Below is a small trained network, with its code and all its weights. Each question gives an input and a class and asks what happens when units are switched off, that is, made to give their printed mean instead of their output.

import numpy as np


def w(rows, s, z=0):
    codes = np.array(rows[::2]) - 128.0
    scale = np.full(codes.shape[1], s)
    scale[-1] = z or s
    return codes * scale


def f(y):
    return np.maximum(y, 0)


def log_softmax(a):
    a = a - a.max(-1, keepdims=True)
    return a - np.log(np.exp(a).sum(-1, keepdims=True))


def net(x, mask):
    res = np.array(x, float).reshape(1, 6) / 4 @ E
    y = f(res @ A[0][:, :-1].T + A[0][:, -1])
    res = res + np.where(mask, y, B[0][:, -1]) @ B[0][:, :-1]
    return log_softmax(res[-1] @ U[:, :-1].T + U[:, -1])


A, B = {}, {}
E = w([
[191,89,145,8,34,224,108,122],'x0',
[163,101,165,26,170,17,186,45],'x1',
[122,124,128,129,122,124,121,124],'x2',
[168,67,2,204,143,174,176,35],'x3',
[238,45,129,153,200,82,25,208],'x4',
[19,91,171,100,248,191,66,73],'x5',
],0.007)
A[0] = w([
[162,113,102,180,117,126,152,67,66],'N0',
[86,208,121,126,86,148,186,98,90],'N1',
[131,190,122,133,161,192,123,187,70],'N2',
[134,44,47,179,130,150,157,76,69],'N3',
[198,84,122,90,85,175,71,118,181],'N4',
[90,141,87,191,94,209,95,215,45],'N5',
[66,178,212,124,108,119,89,195,5],'N6',
[82,190,162,125,127,133,196,140,82],'N7',
[90,150,119,180,204,63,121,127,83],'N8',
[88,151,102,129,131,100,128,116,106],'N9',
[192,159,41,160,83,71,153,136,96],'N10',
[92,112,120,196,94,150,114,171,133],'N11',
[120,34,98,170,118,130,142,122,69],'N12',
[62,203,116,135,81,122,177,48,3],'N13',
[119,183,99,207,138,1,181,156,148],'N14',
[143,214,165,109,127,109,116,157,40],'N15',
[123,97,63,164,136,179,125,68,48],'N16',
[159,51,88,132,179,99,79,190,24],'N17',
[147,198,81,159,72,94,137,190,172],'N18',
[167,107,148,60,89,125,139,94,99],'N19',
[117,177,127,186,118,206,102,131,48],'N20',
[172,62,126,166,183,79,121,197,58],'N21',
[121,138,102,179,152,50,65,110,127],'N22',
[76,161,124,147,93,160,138,68,75],'N23',
[153,139,52,137,141,159,170,84,79],'N24',
[148,116,151,90,156,49,161,49,22],'N25',
[55,98,157,124,222,195,60,92,155],'N26',
[118,97,164,105,166,88,164,97,172],'N27',
[107,155,121,170,112,207,76,163,88],'N28',
[91,138,205,123,100,69,115,204,48],'N29',
[101,133,122,95,67,153,175,112,134],'N30',
[43,90,137,148,200,170,99,87,78],'N31',
[115,197,196,93,119,104,108,163,81],'N32',
[70,196,92,140,127,133,201,81,59],'N33',
],0.0093,0.0042)
B[0] = w([
[66,107,83,67,149,101,172,182,184],'N0',
[146,95,202,190,160,112,90,142,197],'N1',
[153,144,83,119,168,92,105,76,170],'N2',
[44,114,91,68,175,84,120,205,228],'N3',
[32,178,196,136,124,228,72,106,230],'N4',
[190,161,100,113,223,93,93,97,223],'N5',
[71,51,48,50,147,94,133,153,201],'N6',
[123,83,183,139,170,124,101,140,178],'N7',
[61,168,115,92,99,250,45,73,220],'N8',
[151,122,162,139,128,181,95,117,157],'N9',
[188,139,143,118,81,152,193,199,212],'N10',
[157,177,113,106,182,92,107,75,197],'N11',
[82,93,128,83,178,121,152,146,176],'N12',
[165,97,209,165,146,74,80,136,196],'N13',
[65,207,128,116,84,221,97,121,251],'N14',
[101,71,97,90,140,129,159,188,164],'N15',
[80,78,66,71,156,100,138,182,201],'N16',
[124,54,242,220,181,65,102,151,201],'N17',
[223,135,124,146,73,157,217,138,216],'N18',
[130,194,134,80,146,183,117,47,188],'N19',
[183,162,114,106,204,70,106,87,186],'N20',
[134,82,230,191,108,110,80,130,209],'N21',
[94,152,156,108,101,187,94,122,203],'N22',
[139,97,206,151,139,112,91,159,184],'N23',
[83,89,99,44,140,116,102,199,196],'N24',
[254,166,61,84,253,44,104,22,192],'N25',
[232,163,124,192,22,160,248,201,255],'N26',
[196,179,94,114,192,118,151,97,194],'N27',
[164,178,84,129,197,61,93,24,203],'N28',
[68,99,63,76,160,91,162,183,196],'N29',
[118,128,168,175,131,150,70,169,187],'N30',
[202,117,104,148,79,183,232,182,222],'N31',
[107,92,77,49,140,112,153,206,192],'N32',
[134,96,179,150,124,124,73,149,202],'N33',
],0.0065,0.0093)
U = w([
[53,61,63,69,138,86,143,209,96],'0',
[133,68,239,186,135,91,76,161,95],'1',
[178,210,73,115,168,60,115,65,103],'2',
[185,162,126,154,78,171,231,201,109],'3',
[51,203,142,107,109,254,67,119,120],'4',
[109,151,131,135,121,134,136,151,252],'5',
[88,142,99,172,65,111,149,94,131],'6',
],0.0093,0.015)

Each question gives the input, the list of numbers given to net, and the class t.
The units are the neurons (one row each of A and B). Each row of codes is followed by its name. A weight is (code - 128) times the scale printed after its matrix; where a second scale follows, it is the last column's (A, B and U).
mask holds one flag per neuron, in row order. A switched-off neuron (its flag False) gives its mean, the last column of its row in B, instead of its output. The means were averaged over made-up inputs and are rounded, as every weight is.
A unit's drop is (log p(t) with every unit on - log p(t) with that unit switched off) / (log p(t) with every unit on - log p(t) with every unit switched off).
The circuit of an input: a set's keep is (log p(t) with only the set's units on - log p(t) with every unit switched off) / (log p(t) with every unit on - log p(t) with every unit switched off). Starting from the 12 units with the biggest drops (on a tie, the unit counted first), units are removed one at a time, each time the one whose removal leaves the highest keep (on an exact tie, the one counted first), for as long as the keep stays at least 0.8.
units of the circuit, in order: the units of the circuit, biggest drop first
k most important neurons: the k neurons with the biggest drops, biggest first
drop when u is switched off: that unit's drop, to one decimal
input [4,-3,8,2,-5,8], class 3: units of the circuit, in order : N26
input [-1,5,4,-8,2,8], class 0: 2 most important neurons : N6, N29
input [8,8,1,-3,5,-1], class 2: 2 most important neurons : N25, N14
input [-1,-7,0,-2,6,6], class 2: units of the circuit, in order : N28, N5
input [-8,-6,6,-1,0,8], class 3: 3 most important neurons : N26, N31, N4
input [-8,-8,5,-7,7,2], class 2: 3 most important neurons : N28, N5, N11
input [-8,3,-8,-6,4,3], class 4: 2 most important neurons : N8, N14
input [3,-6,-1,5,-5,8], class 3: 2 most important neurons : N26, N31
input [5,6,-5,-1,-5,6], class 2: 3 most important neurons : N25, N27, N19
input [1,-8,3,6,2,-4], class 2: 2 most important neurons : N5, N28
input [-7,1,4,-8,5,-1], class 0: 3 most important neurons : N29, N6, N32
input [0,-3,7,6,7,-7], class 1: 3 most important neurons : N17, N21, N26
input [0,-1,2,5,6,-6], class 1: 3 most important neurons : N17, N21, N26
input [-8,7,2,0,-2,-1], class 4: units of the circuit, in order : N14
input [6,0,-3,8,-7,-8], class 0: 2 most important neurons : N24, N3
input [-8,4,1,5,0,0], class 4: drop when N8 is switched off : 0.2
input [8,-5,-3,1,-8,7], class 1: drop when N1 is switched off : 0.1
input [4,8,-3,4,4,4], class 2: drop when N25 is switched off : 0.5
